Each name stands for a flat space through zero: a line, a plane or more. A row that begins with a name and a colon came from that space; any other row is followed by the name of the space it lies nearest, among the names in its block.
mhrl:  -18  -21   81  -35  191  132  171  107 -205   24 -121   98  -67  -47 -378   17 -182  140  147   49
mhrl:   74  -54  -95  -61   -2   43  147  -75 -246 -134   -7  168 -310   58 -188  -89 -188   30  220  -39
zrfp:  104  290  386  201  289  172   90  333  -38  -26 -135    9  -40 -166 -129  144 -198  110 -178  110
zrfp:  144   99  174  159   47  -47  -21   66 -137  -49  -98   56  119  -59 -170  154  -66   61  -54  -28
mgct:    8 -185 -166   57 -202 -224 -144 -186  -83   13  273  149  176   56  -38 -133  109  -69  123  -43
mhrl:  167  283  -60   56   43  177   36  -10 -114 -313 -559  -36   14 -128   12  413  -67   61 -307 -386
zrfp:  266   33  479  250  156  107   60    9  -24 -220   80   26 -108 -144  -50    8   27  -63 -167 -138
mhrl:   89  -87  144  -81   85   62   61  -10  -91  -61 -117  -15 -167   29 -171  126   -7  -35  143 -112
lpjm:   20   34  331   94   76   68   -7   55  108  -83   79  -62 -137  -33   95   34  117  -54 -162   71
lpjm: -148 -115 -153  -16 -166  -97   -8   57  -99  -14  -89    5  116  162 -147  143  -37    3   97   51
mhrl:  -58 -117   52 -142  -16  -87  -69   67   12  232  -82 -110  126  113 -162   96   10  -18  164   48
lpjm:   66 -268  113  115 -213 -249 -137 -172  155   16  309 -105   42  101  118 -203  285 -194   87  -63
lpjm:  -77  -39 -104   16  -72  -92  -39   29  -93   22   26   79   68   55 -111   38  -14   28   90   71
lpjm:   27   22   51   83   26  -74  -13   11   27    3  219   37  -58   -7   57 -154  -42   13   49  162
zrfp:  -17 -129  -60  -21 -122 -108  -40 -129  207  189  338  -70   72   41  248 -391   81  -88   19   88
zrfp:  69  54 165  89  81  82  74  69  34  -5  -1  -6 -81 -83  15 -50  21  -5 -68 -29
zrfp:  -61   29 -165   -9 -116  -64 -134  -33   92   82   21  -35  219    5  134  -34   33  -34 -119  -47
mgct:   50    0  198   81  157   55  164  125 -198  -33   34  133 -123  -23 -288    0 -174  109  143  162
mhrl: -186   13   41  -30   73  -85  -74  146   64  208  218   29   98   29   -6  -21    3   73   83  390
mhrl:  104   72   -1    8   68   38  124   29  -96  -45  -84   21 -162   -8  -76  -47 -177   65   94    6
zrfp:   -3   50 -165  -95   78   73  100  -68  -27  -52  -89   -3  -93  -33   17  -45 -100   93   53    4
mgct:   65  -95  619 -155  407  275  378  395   31  151 -140 -242 -653  102 -344  -67 -273   -8  390  212
mhrl:   47 -219   -3  -11 -157 -176  -57 -117 -165   64  101   77   94  130 -242  -68  -14  -44  197  -38
mgct:  194 -176  196  191  -86 -183    0  -32 -148   30  394  183 -130   51 -176 -314  -46 -105  252   24
lpjm:  -11 -475 -359 -315 -306 -332  -55 -231 -112  276  269   20 -171  357 -188 -371  -61 -169  707  -24
mhrl:   88 -163 -146   36 -286 -172 -186 -271    4  -90   -2    2  218   45   98   78  277 -162  -70 -347
mgct:  159  128  127  215  134  -85  107  -36 -143  136  407  294 -142 -189  -75 -472  -80  183  105  295
mgct:   83  -19  373   -2  109  120  161  224  -29  -15 -247 -158 -278   86 -204  149 -107  -42   87  -24
mgct:  -90 -135 -190 -100 -204  -78  -77  -84   58  -27  -20  -75   85  154  113   79   64 -112   19  -78
lpjm:   53  -68 -162  -85  -94  -88   66   11   -3   58  -12  -62  -90  141   40  -69 -146  -51  241    3
mhrl: -139  236 -246  108    9  101   48   72 -179 -124 -259  148  186 -121 -130  131 -134  225 -248   11
zrfp:  -33  165 -145  -11   23  137    8   33  -53 -148 -162   79  -70  -68   67  131  -58   26 -152 -110
mgct:    4   33  447 -106  328  267  277  306    8  -10 -272 -198 -423   46 -226  168 -191   54  128  156
zrfp:  -10  -31  -88 -122  -51   76  -58 -106  -47 -113 -249  -24   36   12  -29  244   92  -50  -88 -263
mgct:   39   23  184   24  167   17  104  116  -49   22  136   44 -278   -2 -111 -119 -123   54  193  220
zrfp:  -30  169  -11   34  122  219   86    2  -50 -220 -271   15   50 -141   -6  214  -30  118 -288 -103
lpjm:   27 -162 -133  -91  -60  -54   96  -76 -160  -18    8   98 -154   95 -154  -20  -28  -14  303  -39
lpjm:   -7   59  203   10  154  136  106   58  -98  -36  -43   86 -159  -74 -140   50   -8   90  -41   92
mgct:   -8  -93    8  -74  -21  -37  148   22  -56   54    5  -25 -256  124  -90 -106  -73   24  251  137
mgct:  144   10  390  108  175  116   58  162   25  -42  132  -12 -190  -43  -67  -77 -125  -91    3    0
mgct:   92   60  292   90  170   23   75  156   91   78  282  -26 -257  -19   44 -290 -171  -14   91  244
zrfp:   36  -89  -61    0  -13  -50  -25 -126  -40  -48  110   53   18  -10  -38  -87   22  -11   77  -51
mhrl: -145   52 -135    4  -42  184   61  -17 -166 -268 -318   74  -47  -22 -164  196  -18   73 -218 -180
mhrl:   -3 -475 -121 -305 -230 -286  -24 -150 -154  281   85  -45 -117  357 -352 -146  -22 -128  652  -12
mgct:   -6 -114 -216  -64 -200 -139  111   78 -125   81 -107  -15 -172  226 -130  -53 -159  -35  349    7
mhrl:  -58  -62  -18  -57  -71 -165  -77   49  108  305  200  -49   74   87   63 -184   22  -26  154  206
lpjm: -150  174  -74  -29   29  180  -39  128  123 -103 -421 -172  232  -58  112  395   49   31 -362 -146
mgct:   30  -22   91   35   70  -63  122  119  -62  263  169   63  -68    4 -172 -299 -151   88  232  234
zrfp:  -57  -44 -318   75 -308 -114 -213 -206   85 -122  -36  -10  311   -1  225   58  250 -120 -252 -315
lpjm:  -16  -63   24 -131   28   -6  -29  -54   65  170    5  -91   -4   19  -37 -132   12   -1   63    2
zrfp:    6  -53 -305   15 -132 -163  -35 -161  -24   45  196   95   67   10   76 -255   -3   23  133   20
mhrl:  104  -16  -79  104  -36  -15   -6 -175 -118 -267    9  141  -16  -79   10   97  120   -9  -36 -183
lpjm:  153  -74  100  107 -127 -252 -117  -14   58  156  254  -25   51   75   63 -182   31 -110  151   47
lpjm:    6   94   44  -56  128  116   21   19   43    8 -121  -49    3  -83   23   65  -14   49  -95  -30
zrfp:  115  -14  218  207  -73 -162 -183   81  -24    3   96   18  187    9  -90   94   53 -101  -42  -65
lpjm:  146   95  411 -115  301  132  106  136   -7   85  -42  -66 -287  -19  -86   81 -153   41  111  174
  -4 -114 -230    1 -209 -216  -28  -95  -57  105   15   -2   69  109  -66 -141   22    5  193  -20 | mgct
-212  -62  -23  -73   28  181   80   73  -19  -69 -201  -71    7   35 -177   62  -60   42 -109  -37 | mhrl
 102  219  130  221  104   72   30  120   98  -62  109    6   -6 -148  172 -149 -112   23 -218   49 | zrfp
  57 -297 -252 -232 -161 -115   78 -194 -120  -27 -105  -72 -209  233 -161  -58  -69  -88  438 -188 | mhrl
 291  120  389  104  241  129  177   82  -66 -104   35   37 -369 -100  -45  -67 -155    7   57   10 | mhrl
 248 -239   93  -51  -83 -164  -27 -247 -126   88  204   92  -84   56 -136 -195   70 -107  294 -152 | zrfp
-106  312 -252   93  -71   97  -87   78 -233 -170 -458  186  339 -126 -102  483  -30  166 -398 -167 | zrfp
  1 -49  44  24 -47 -61 -54 -51  15 -29 103   6   5  32  33 -13  59 -36  -4  34 | mgct
  52   53  247  258  109  -36  104  126   90   13  245  -25    5  -80   36 -229  -48   69  -36  257 | zrfp
 -62 -170 -152  -56  -66  -79  224  175 -198  180  -52   24   -1  199 -356 -123 -339   78  415  165 | mgct
 -56   10 -166 -125 -163   33 -109 -157   62  -70 -374 -112  124    4  138  326  299  -58 -223 -324 | mgct
 101  108  -33   34  -34   16   19    9  150   87   65  -76   -8  -35  256 -219  -83  -50 -102  -39 | mhrl
 156  -19  103  151    4  -80  -23 -114   27  -50  340  105  -97  -77  122 -264   63  -56   23   18 | lpjm
   5   45  135   37  285  110  187  125 -123   22  144  131 -116  -99 -223 -147 -236  171  154  268 | mgct
  -6  -12  -51   41  -18   34  -33  -75  -39 -144  103  109   -3  -38   43   -4   27  -33  -74  -60 | lpjm
 -18   22 -214  -50  -50  -44   86  -42  -88  -62   32   79 -255   68   25 -110 -102   51  182   98 | mhrl
  31  259  -73   35  -61  127  -83   65   22 -168 -432  -51   83  -78  170  412   79  -34 -365 -304 | mgct
  28   56   89   21   -4   20  -59   30  102   20   13  -75   37   -8  118   -6   -3  -55 -131  -23 | lpjm

Each name stands for a flat space through zero: a line, a plane or more. A row that begins with a name and a colon came from that space; any other row is followed by the name of the space it lies nearest, among the names in its block.
fb_dj: -128  -57  147 -152  -36 -373   30   38 -103  -97  129 -184    1  -76   82  -55 -182   -3   35  214
fb_dj:   17  108 -127   -6  -76   65   -4  -18   31  106   27  -85  -84  -95  -82   11    6  -75  101 -129
fb_dj:   63   74    2  -12  -72 -222   80  -38  -15  -99  -69  106  -74 -254 -136   -7  -81  -33  -16  -15
fb_dj:  -13 -214  207   67  170 -242  -21   23  162  -52   73   43   71  163  242  -11 -115   71 -209  233
md_sn:  -61   28   69 -167  -72 -153  -84  -77 -306  -34  134 -319  -16  -49  -22  -69  -86  -56  106   71
fb_dj:   11  112   51  281   70  -99 -219  -37  145  -18  -68  100  121  -23  187  -78   61   96  -89   46
mz_bh:  -53 -124   61  -89  -36  -66  -70   -3 -179  -35   -2  -65   77  137   95  -58   46   31  135  104
mz_bh:   97  -83   23  286  -28 -118 -334 -106  233  -83 -241  215   25 -140  221   14  170  135 -177  104
md_sn:   39 -111  -66   80   65  111  149   69  385   52  -32  286  -58   37   26   57  -13    4 -114  -32
md_sn:  -54  102   -5 -309  -74   14  341   70 -217   12  125  -62 -122  -24 -229  -16 -137 -117  175 -113
fb_dj:  -17  147  -93   -8   40  351   15   45 -149   78  -19  -60   77  156  -97  -17  133  -45   71 -172
mz_bh:  -57  141  -19   40  -94  -91 -189  -34 -116  -31  -53  -81   59  -90   61 -128   72  -12  134    4
md_sn:   -9 -133  -92   55   51  346   62   47  341  121   41  149  -65  135   72  111   55   60  -83  -46
mz_bh:  -77 -279   -7  129   73  128  -26  140  573  131   -4  185  -38  178  360  138   80  147 -160  139
fb_dj:  245   14   56   21    0  -86 -113 -186 -358 -116 -195   24    8    3 -179  -46   69  -93  -30 -112
rh_bf:   57   21  -79  293  145  263  -72   21  372  126  -50  220   62  104  128   53  123   85 -171  -76
mz_bh: -113 -172  188  161  113 -210 -139   37  372  -79   93   57   58  106  358  -43 -133  131 -192  273
md_sn:  111  -15  -74  397  113  349 -509 -156   70  122 -145  -12  184  121  245   60  370  179 -186   -8
md_sn: -136 -128  116   73  -56 -146 -256  -26  121  -63   82 -150   19    5  282   20  -46  172   -5  239
mz_bh: -105  -73   17  -33  105   44  123   39  240   28  282 -104  -28   77    5  -13 -259  -46  -79   71
fb_dj:  -90   28 -145  102   35  318  128  175  510  184   20  190  -76   40  120  110   73   57  -70  -88
rh_bf:   87 -142   12  156  -59  -42 -271  -87   -6  -84 -268  189   74  -58  158   36  255  152  -63  104
rh_bf:   -5  -86  216   48  -17 -334 -468 -190 -356 -103    0 -309  139   70  279 -142   59   69   23  240
rh_bf:   98 -120   52  110   41  -70 -129 -147    8    6   15   95   38   31   97  -22   23   82  -35   71
rh_bf:  111  -47   59   92   40 -291 -168 -131 -158 -137 -100   15  117 -101  -23 -114   -8  -52  -83  101
mz_bh:  -54  454  -45  103  111  161   67   84 -145   71   49  -62  153   92 -119 -170    1 -105   99 -238
md_sn:  -42   36  207   19   53 -297   57   32   98 -182    2  121  -10  -56   90  -90 -173   17 -150  126
mz_bh:   83 -269   80  -81  -90 -302  -61 -165  -61 -145    9    5  -91 -200  -25   56 -110   49  -63  200
md_sn:    9  173 -109 -234  -76  135  307   80 -309   40   -3  -59  -58  -70 -341   61    2 -104  174 -204
rh_bf:   38  121   -3  346  110  280 -265  -42  161  -41 -174  244  172  151  154  -97  206  105 -118  -73
md_sn:   33  -32  -94  305  122  340 -118   95  409  151 -160  218   63  105  214  179  269  175 -231  -39
mz_bh:  -44 -203 -138 -189 -109  187   62   19   14  106   44  -45  -87   23  -19   82   81  -16  130   11
rh_bf:   91  -11   82 -154 -103 -552 -109 -174 -565 -152  -16 -274   62 -242 -172 -112  -98 -114  136  129
fb_dj:  166   92 -123  -48  -48  -20  -89 -192 -421   46    2 -217   27 -106 -285  -51   30 -156  143 -148
fb_dj:   26   83 -113  145  -78   41 -187  -80  -30  -22 -103   33   72 -160  -36  -19  121   52   64  -26
fb_dj:  -99   23   57   84   34   23 -109   41   39  -29   12   -8  108  102  154  -56   32   84   11   77
rh_bf:  -59  255   71  101   47 -233  -43  101  -38  -79 -130   21  112 -195   69  -67   61   12 -143   54
md_sn:  104  109 -333 -213  -13  598  480  124  -69  264  -14   97 -146  -19 -458  245  146 -123   78 -395
md_sn: -204 -160  -50 -530 -281   56  371  158 -109   24  135 -120 -270  -71 -113  136  -88  -15  303   34
rh_bf:   73   10   73  230   73 -131 -199  -51   15 -132 -209  200  158  -60  112  -57  132   93 -172   94
mz_bh:  138 -101  -78   69  -52   80 -164 -107 -100   -9 -186   30    2 -120  -51  133  204   68  -84   -2
rh_bf:  -80  -13 -376  -78   30  688   -5   56   43  482  263 -350   25  326  -38   57  178 -133  279 -247
mz_bh:  -79  124    2 -180 -178 -255   53   50 -164  -36  -47  -82  -87 -241  -26  -45    2  -51  150   20
fb_dj:  161   57 -110 -454 -146   38  262 -176 -793  -23  117 -319 -100   26 -625  -97 -161 -343  415 -284
rh_bf:   86   33    7    3   45 -220  -53 -134 -203   -3   96 -148   60  -60 -112 -116 -117 -123   36    6
md_sn: -112  327   42 -155  -18  -65    2   92 -510  -10   29 -395  116   49 -122 -113    6 -129  185  -92
mz_bh:   -1   95   75   10   31 -254   53  101  -32  -69 -108  -34   13 -147   -8   56  -17   -9 -149   53
md_sn:   24  -56  -66 -237 -131   36  189  -25 -238   29   64  -64 -100   15 -217   37  -60  -62  264  -94
fb_dj:   77   75  150  175 -109 -430 -144  -40   61 -322 -363  347   -5 -325   67  -57   44  102 -141  109
fb_dj:    6  158  -70  128   62  255   46   79  104   31 -114  204   68   67  -22  -17  132   17  -34 -145
md_sn:  -79  339  135 -255 -120 -393   43   13 -658 -182  -44 -279   55 -255 -183 -160  -45 -113  148   15
rh_bf:  -11  -10  -25  -86   10   26  106   14    0  -17   63  -18  -29   26 -103  -49  -98 -105   24  -37
rh_bf:   19   65  -35 -190   32 -110  389   49  -71  -21  142   48  -52  -25 -309  -93 -266 -209  108 -111
rh_bf:   -8  156   29    0   46  -54  -25  -46 -289   26  122 -213  112   59  -85  -76  -65  -31  123  -41
mz_bh:  -34   16   89 -245  -81 -339  225   69 -259   -6   88 -188  -83  -92 -105   67 -156  -31  141   49
mz_bh:  159  168  -88  230  167  239   71   40  106   37 -209  316  106   84 -115  -17  156  -50 -157 -225
-137   87  111 -112  -30 -221   41   79 -110  -19  116 -214   -7  -59   71   -3 -109   28   44  108 | mz_bh
  55  -39  -14  132   82  221 -167  -97    8   72   52  -43   72  238   63  -40   49   14   20  -62 | md_sn
   7  180  -64  158  220  338  126  102  233   93   46  106   72  177  -61  -31  -15  -81 -175 -183 | md_sn
 -85 -161   34  -14   33 -158  -24   20   84   53  207 -234   25   55   96   63 -164   43   24  169 | mz_bh
  -7   93  183   39   51 -496   18   15  -98 -224  -57   32   90 -195   -9 -106 -161  -16 -135  162 | fb_dj
 144 -213  -64   23  -28  -60   71  -55  131   47  -80  209  -74  -59  -31  115   38   39  -16   10 | mz_bh
-124   80   55 -283 -163  -60  221   72 -173  -25   88  -71 -152 -129  -69   56  -73   43  161    6 | rh_bf
  85  -42  -16  -11   65  227  222   27   42  -60  -79  295   -8  122 -168   29    1   -8  -46 -121 | fb_dj
  25  -32  -26  -98   23  180  118    9  -95   41   59  -48  -27  166 -123   22  -35  -62   73 -103 | mz_bh
 -98 -164  -28  -67    3  247  111   41  302   78  195   39 -108  170   77   45 -112   35   36   13 | md_sn
  -3   17   14 -275 -139 -175   34 -121 -455  -47  169 -367  -76  -84 -237  -48 -179 -130  246  -12 | rh_bf
-173  -10  -64 -141  135  120  392  245  336  210  316  -71  -53  191    4   17 -233 -119   25  -34 | fb_dj
 155  -99   17   62 -255 -289 -212 -200  -52 -220 -320  266 -129 -457  -11   79  148  154  -44  104 | fb_dj
-106   30   89  -19  -32 -155   36  102   31  -17   31  -45    5   48  116    7  -64   69   88   68 | md_sn
  53    5 -281  -44  -68  318  -55  -65 -191  198  -13  -94   57  -28 -157   29  232  -61  193 -146 | fb_dj
  32  111  -25   26   71   10  122  -22  101   13  104   49  -34  -39 -121  -75 -150 -108  -48  -93 | rh_bf

Each name stands for a flat space through zero: a line, a plane or more. A row that begins with a name and a colon came from that space; any other row is followed by the name of the space it lies nearest, among the names in its block.
sl-gj:  -53  -83 -102  -20  -26  -51   49  132   -4   41  245  157  312 -163  273 -148 -150 -106  114 -143
ld-ft: -194  124  142 -256  295  -64  323 -105 -150 -254  459  217  338 -119   35 -230  227  367  277  167
sl-gj:  -97  196   12 -152   16   43  197    4 -120  -92  -86  -12 -262  136 -302    5  131  106   28  296
sz-nh:  154  -49  -63  130 -120   35 -111   24 -141  -41   13 -125  -68   -9 -144   63  -46  -96 -164  -54
th-jp: -331  -53  181   67  166   63  -31 -152  397 -135  -70 -100    2  148  -76  147   43  570  -93  -71
th-jp:  164   77 -146  106 -286   25  255   52 -301  -31  505 -270  147  -69 -111 -116  -17 -425  -99    4
sz-nh: -144  -74  -64 -129  -63  234  119  129  334    3 -393  -52 -274   87 -158   81  -51  305   69  173
ld-ft: -103  -40   80 -144   21  -42  507   11   20  -79  501   -7  358 -213  110 -212   14   -9  193   -7
sl-gj: -171 -216  420  -69  310 -236  -25 -164  412  127 -161  143  -36 -176  207   33  -75  328  128 -271
sl-gj:   55   36  -53   44   40   33 -189  -24   16   73 -140   60 -254   36  -69   72   57  115  -93   86
sl-gj: -201 -119   99  -67   75  -84  -98   54  252   98 -262   87    5   34  202   73 -146   46   96 -156
th-jp:   42 -126  179  -44   66    8   77  -97  274   98 -372  -41 -301  -57 -112   61   80  169   64   -8
th-jp:   45  -95  159  124  110  -75 -161 -106   97   13  -99   31  -58   -8   20  120   34   82 -171 -120
th-jp:  110  -48 -243  187 -186   21 -452   82  -60  133 -370 -200 -374  158 -179  288 -279 -133 -250 -116
sl-gj:  -23  -65  122  -58  185  -37  -13  -92  179   14 -185  109 -121  -78  -46   31  -17  332   58   -7
sz-nh:   82  182 -281  -27 -180   70  -46   80 -273   34  -93  -87 -153  139 -152  -14   25 -257   50  160
sl-gj:    1 -123  148   77   57   76   37  -93  287  -29 -126  -50  -32  -32  -47   49   45  262  -72  -56
th-jp:   37  120    6  -91   17   52  243  -21 -239 -175  222   15   24  -22 -193 -113  221   49   37  216
sz-nh: -232 -132  206 -109  231  -40  169  -95  271 -111   56   82  225  -78  122  -17   43  385  150  -92
ld-ft:   42 -193  102  148   83   53  -57 -133   -8 -202   12 -148 -272  -73 -410  186  170  462 -266  -48
ld-ft:  -62  103  110  -86  143 -126  -30  -44  -21   20  -45  142   79   60  128   -1  -31  -43   56   27
sl-gj:  -13   37   43  -13   63  -77  101  -51  -54  -21  250   72  217  -89  111 -124   28  -23   75  -44
th-jp:  -80 -114  135   42  185  -46 -251  -88  175  -12 -286   91 -113   49   21  161   32  283  -72 -101
th-jp: -121   70  -96  -62   62  -55  -48   79 -208  -99  308  193  371   -4  241 -126   21  -71  109  -17
ld-ft:  214 -143  103   71 -118  119  209   -4   81  -38   62 -169 -103 -165 -199  -21   15   37 -120   17
ld-ft: -139 -338   79   35  -63   62  -24  153  302  -39 -131  -40  133  -78  136   80 -187  112  -20 -258
th-jp:  -48   94   20   22  113   10  -40 -103  118   10  -88   28 -144   78 -103   77    4  249  -84   95
sz-nh:   91   25 -359   82 -321   91  -51  208 -338  -21  204 -173  -16    6 -142  -28 -130 -308  -72   -5
sl-gj:  220  189 -156  128 -274  137  208    0 -452 -197  295 -273  -38   90 -403  -62  227 -297 -194  202
sl-gj:   17  149   48  -90   81    9   42  -87  -93  -43  -92  -20 -244   85 -228   40  120  136    2  216
sz-nh:   63    8  -42  117  -43  -88 -211  -24 -164   39   13  -68 -133   25  -82   86  -43 -110 -136  -97
ld-ft:  145   38  -36  102  -94  -97  -67   14 -135   72  124   16  328   -7  267  -79  -92 -467   -7 -156
ld-ft:   43   36  -51   74  -10   15 -104   15    2   14   -3  101  193   37  174  -46   -4 -117  -22  -38
sz-nh:   28   13   -5  -45  -48  -32   70    7    7   95  -90    1   11   -3   92  -59   42 -214  124  -15
sz-nh:  -93   89   50   16  214 -186 -185 -145 -110  -32  -31  150   82   83   71   56   68   66    8  -79
ld-ft:  -19  -62  111  -13   20   57 -152   43  171    7 -403   -6 -276   93 -125  154 -105  175  -98   37
th-jp:  -73   -4  115   36  217  -28 -106 -147  197   12 -119  169    6   26  104   32  163  268  -13  -12
ld-ft: -216 -222  180   45  159   70 -222 -106  529    0 -429 -133 -207  119  -38  303 -105  543  -97 -140
sz-nh:   70  -23   49   15  -26  208   17  -29  129 -100  -64 -190 -266   26 -308  105    2  362 -150  178
ld-ft:  155   85   80   39  -27   16  150  -66 -197 -118   63 -107 -261  -15 -412   34   85   67 -194  166
th-jp:   45 -161  246   28   33  -81  -44  -30  228  130 -336   20 -198  -52   39   73  -17  -44  -35 -135
ld-ft:   66   61 -254   86 -255  118   -2  117 -164   -1  -21 -173 -201   75 -257   25  -47 -145 -108   73
th-jp:  -30  -47    8 -135 -126  -82  270  158  -30  102  348   52  446 -179  417 -271 -119 -456  290 -130
ld-ft:   22   23    2   96  -12  -77  -68  -62 -157  -35  187  -21  156   -3   61  -49   95 -143  -22 -116
sl-gj:   77  369 -141  -73  -45  108  128  -15 -286 -125  -18   27   44  248 -155  -69  173 -178    5  372
sl-gj: -168 -109  147 -107  215 -180 -244  -26  241  212 -457  162 -423   10   49  193 -103  221   48  -81
sl-gj:  -54  -76  -20   63  120  -65 -285  -18  215  149 -311  193  -51   28  201   93  -74   92  -14 -135
sz-nh:  -73  -80 -107 -129   47   77  132   61  167   61   13  162  117 -131  195 -142   73  129  254   32
sl-gj:    8 -127   82  -81  -67 -171  110  126 -146   44  266   29  200 -225  174 -141 -188 -282  142 -207
sz-nh:  -88   92  151  -60  151 -132  184  -78  -55  -95  261  128  342  -17  154  -97   31  -37   54   -9
th-jp: -117   40  -63 -130   40  -12  219   -5 -186 -181  483  -95  293  -64  -14  -76  -24  101  129   40
sz-nh:   37  190 -397  -58 -260  261  -88  221  -43   92 -431  -23 -267  266 -116   30  -30 -200   41  303
sz-nh:   10  126 -184   -7 -123   42  -70  129  -93   60  -27  125  297  120  307 -126   -3 -404  117   20
th-jp:  -12  -52  -93   55 -174   50  250   98  -35  -55  526  -38  547 -165  262 -273  -32 -238  122 -155
sz-nh: -53  32  37 -33 157 -39 -97  -8  44  24 -13 219 -87 -35  36  -2  11 222 -28  68
ld-ft:   57 -228  329  -28   14   48   37   13  202  -75 -289 -129 -300  -78 -249  137  -86  250 -120  -31
 -71  159   64 -135  107   -6   99 -105  -53  -85  -59  -50  -60  131 -135   33   90  121   87  176 | sl-gj
 -78 -214  214  -15   27  202   -5  -51  435  -60 -534 -244 -559   75 -412  270   26  571 -132   77 | sl-gj
  61   22 -224   82 -102  -37  -66   81 -293  -34  423   30  370  -71  199 -117  -37 -290    8 -112 | th-jp
 -22 -115  149  -57    9  -55  -11   45  104   79 -281   -8 -343  -34 -128  101  -62   51  -30  -21 | sl-gj
  93  227  -89  -27   19   32   88  -75 -234  -68   85    6  -86   85 -194  -30  166  -20  -35  249 | sl-gj
 -41 -272   37   17  150  -36 -261  -56  338  140 -239   -6 -152 -102  121  199 -163  324    3 -205 | sl-gj
-101 -105  192   24   68   -5  -18  -76  280  -14 -150 -165 -138   46 -109  185 -157  269 -117  -80 | th-jp
  -7  -53  -40  -10   49  -72 -206   44   82  147 -159  159   66  -16  275    5  -99 -107   85 -115 | th-jp
 -10 -124   37   16  -18   18  120  -32   -6 -129  224 -193  112  -94 -109   31  -68  137  -22  -97 | th-jp
-113  -64  126  -14  193  -66   51 -201   56 -132  160 -102   77  -45  -89   62   83  361   40  -89 | sz-nh
 -74  -26  161  -70   89   48  138  -80  211  -51 -209  -87 -217   48 -211  110   19  301  -26   99 | sz-nh
  60   90  -79    3  -66   47  196  -36 -239 -128  425 -132  195  -16  -56  -84  155 -122   -8   99 | th-jp
 -49  209 -297  -63  -57   20  -44   54 -146   79  111   86  183   94  189 -130    2 -202  191   92 | ld-ft
 -61 -159   83  -81  -54   36   78  123  177   63 -145   -4 -151  -83    8    5  -70   41   57  -28 | ld-ft
-104  -16   50    0  -38   50   -3   60  139   17 -257    7 -204  100  -89   68   21   59  -60   42 | sl-gj
  58   14 -302   28 -290  143   91  157 -172  -34  257 -204  198  -14   -3 -107 -105 -259   69  -11 | th-jp
